Here is a tiny trained network, its code and every weight. The questions are about switching its units off for an input and a class, where a switched-off unit gives its printed mean instead of its output.

import numpy as np


def w(rows, s, z=0):
    codes = np.array(rows[::2]) - 128.0
    scale = np.full(codes.shape[1], s)
    scale[-1] = z or s
    return codes * scale


def norm(h):
    return h / np.sqrt((h * h).mean(-1, keepdims=True) + 1e-5)


def f(y):
    return y / 2 * (1 + np.tanh(0.7978845608 * (y + 0.044715 * y**3)))


def log_softmax(a):
    a = a - a.max(-1, keepdims=True)
    return a - np.log(np.exp(a).sum(-1, keepdims=True))


def net(x, mask):
    res = np.array(x, float).reshape(1, 4) / 4 @ E
    u = 0
    for l in range(4):
        y = f(norm(res) @ A[l][:, :-1].T + A[l][:, -1])
        res = res + np.where(mask[u : u + 6], y, B[l][:, -1]) @ B[l][:, :-1]
        u += 6
    return log_softmax(norm(res)[-1] @ U[:, :-1].T + U[:, -1])


A, B = {}, {}
E = w([
[73,26,154,61,185],'x0',
[177,157,106,1,131],'x1',
[46,119,70,113,40],'x2',
[189,96,53,150,183],'x3',
],0.009)
A[0] = w([
[77,124,76,102,3,36],'0.n0',
[146,121,48,5,133,174],'0.n1',
[113,108,123,38,101,159],'0.n2',
[114,98,108,53,209,3],'0.n3',
[90,157,65,129,56,16],'0.n4',
[160,163,98,91,127,20],'0.n5',
],0.014,0.0035)
B[0] = w([
[2,219,108,129,95,245],'0.n0',
[179,148,93,52,241,253],'0.n1',
[81,135,204,64,159,209],'0.n2',
[157,52,219,102,4,187],'0.n3',
[91,126,164,116,11,195],'0.n4',
[176,144,73,170,103,149],'0.n5',
],0.014,0.0077)
A[1] = w([
[65,18,15,159,140,75],'1.n0',
[153,139,44,134,104,104],'1.n1',
[144,194,107,199,215,100],'1.n2',
[184,165,190,250,152,10],'1.n3',
[144,101,73,167,151,56],'1.n4',
[179,171,76,142,142,3],'1.n5',
],0.011,0.0028)
B[1] = w([
[35,34,9,194,104,160],'1.n0',
[166,177,156,59,81,148],'1.n1',
[157,185,93,177,117,221],'1.n2',
[75,149,211,178,157,252],'1.n3',
[83,142,166,53,131,132],'1.n4',
[144,155,21,146,152,160],'1.n5',
],0.012,0.0036)
A[2] = w([
[93,145,224,177,115,184],'2.n0',
[157,110,186,171,25,133],'2.n1',
[211,36,141,78,149,11],'2.n2',
[132,159,144,126,242,133],'2.n3',
[150,174,190,236,212,3],'2.n4',
[251,113,105,66,90,128],'2.n5',
],0.016,0.0041)
B[2] = w([
[196,141,120,187,101,255],'2.n0',
[30,168,98,197,147,175],'2.n1',
[157,41,235,93,189,197],'2.n2',
[91,120,148,165,10,195],'2.n3',
[191,120,115,188,244,210],'2.n4',
[249,86,101,42,155,204],'2.n5',
],0.017,0.0092)
A[3] = w([
[194,84,157,157,7,36],'3.n0',
[119,119,188,90,231,186],'3.n1',
[107,84,56,160,177,7],'3.n2',
[96,35,131,159,147,127],'3.n3',
[42,144,146,4,199,102],'3.n4',
[191,153,43,122,80,95],'3.n5',
],0.017,0.0021)
B[3] = w([
[80,165,181,88,170,158],'3.n0',
[108,122,142,194,65,216],'3.n1',
[147,104,98,115,149,154],'3.n2',
[131,105,81,80,80,175],'3.n3',
[124,165,66,125,254,254],'3.n4',
[148,160,137,129,29,167],'3.n5',
],0.024,0.0081)
U = w([
[88,21,1,104,83,95],'0',
[241,181,54,72,56,95],'1',
[10,204,93,181,27,67],'2',
[88,163,226,107,131,26],'3',
[90,24,202,155,69,9],'4',
[76,206,40,61,227,165],'5',
[203,25,172,36,216,160],'6',
[187,121,98,241,175,253],'7',
],0.017,0.0037)

Each question gives the input, the list of numbers given to net, and the class t.
The units are the neurons (one row each of A and B). Each row of codes is followed by its name. A weight is (code - 128) times the scale printed after its matrix; where a second scale follows, it is the last column's (A, B and U).
mask holds one flag per neuron, layer by layer. A switched-off neuron (its flag False) gives its mean, the last column of its row in B, instead of its output. The means were averaged over made-up inputs and are rounded, as every weight is.
A unit's drop is (log p(t) with every unit on - log p(t) with that unit switched off) / (log p(t) with every unit on - log p(t) with every unit switched off).
The circuit of an input: a set's keep is (log p(t) with only the set's units on - log p(t) with every unit switched off) / (log p(t) with every unit on - log p(t) with every unit switched off). Starting from the 12 units with the biggest drops (on a tie, the unit counted first), units are removed one at a time, each time the one whose removal leaves the highest keep (on an exact tie, the one counted first), for as long as the keep stays at least 0.8.
units of the circuit, in order: the units of the circuit, biggest drop first
most important unit: the unit with the biggest drop
top k neurons: the k neurons with the biggest drops, biggest first
top k neurons in layer l: the k neurons of layer l with the biggest drops, biggest first
drop of u: that unit's drop, to one decimal
input [5,-4,-2,3], class 0: units of the circuit, in order : [3.n3]
input [-7,1,2,2], class 2: top 2 neurons in layer 0 : [0.n1, 0.n4]
input [3,2,-5,-7], class 3: top 2 neurons : [3.n0, 2.n4]
input [6,-2,-6,-8], class 3: top 2 neurons : [2.n0, 3.n0]
input [0,3,-6,7], class 6: top 4 neurons : [2.n2, 0.n3, 0.n0, 2.n5]
input [-3,3,1,-5], class 2: top 3 neurons : [0.n1, 2.n2, 0.n4]
input [7,-7,1,-8], class 0: top 3 neurons in layer 3 : [3.n3, 3.n4, 3.n1]
input [3,-5,-2,-8], class 7: top 2 neurons : [2.n4, 0.n2]
input [8,2,7,8], class 6: top 2 neurons : [0.n3, 2.n2]
input [1,-8,0,5], class 0: top 2 neurons : [1.n0, 3.n3]
input [-1,6,-2,-2], class 6: top 2 neurons : [0.n0, 2.n2]
input [6,-4,-7,1], class 4: top 2 neurons in layer 0 : [0.n0, 0.n3]
input [-8,4,-2,-6], class 2: top 2 neurons : [0.n1, 2.n1]
input [5,-5,3,-5], class 2: units of the circuit, in order : [2.n2]
input [8,3,6,4], class 6: top 4 neurons : [0.n3, 2.n2, 0.n1, 2.n1]
input [-4,4,-7,-1], class 1: top 4 neurons : [3.n5, 1.n5, 2.n2, 0.n2]
input [-8,4,-6,-5], class 7: top 2 neurons : [0.n1, 1.n3]
input [-1,5,-1,-3], class 6: top 3 neurons : [0.n0, 2.n5, 1.n3]
input [5,-3,-7,-2], class 4: top 2 neurons : [0.n0, 3.n4]
input [-7,5,-6,1], class 1: most important unit : 3.n5
input [5,-7,-1,-4], class 0: top 3 neurons : [1.n0, 0.n2, 3.n3]
input [-7,4,-5,-8], class 7: top 3 neurons in layer 0 : [0.n1, 0.n0, 0.n4]
input [2,-1,-5,3], class 4: top 2 neurons in layer 2 : [2.n2, 2.n1]
input [-1,-2,0,4], class 0: top 3 neurons in layer 0 : [0.n2, 0.n1, 0.n3]
input [-2,3,0,7], class 1: top 2 neurons in layer 1 : [1.n5, 1.n2]
input [-2,-8,3,6], class 0: drop of 1.n0 : 1.1
input [-8,-5,4,7], class 2: most important unit : 0.n1
input [1,-7,4,4], class 0: drop of 1.n0 : 0.4
input [-2,0,4,8], class 1: drop of 3.n5 : 0.1
input [-1,-5,1,-3], class 2: drop of 1.n3 : 0.1
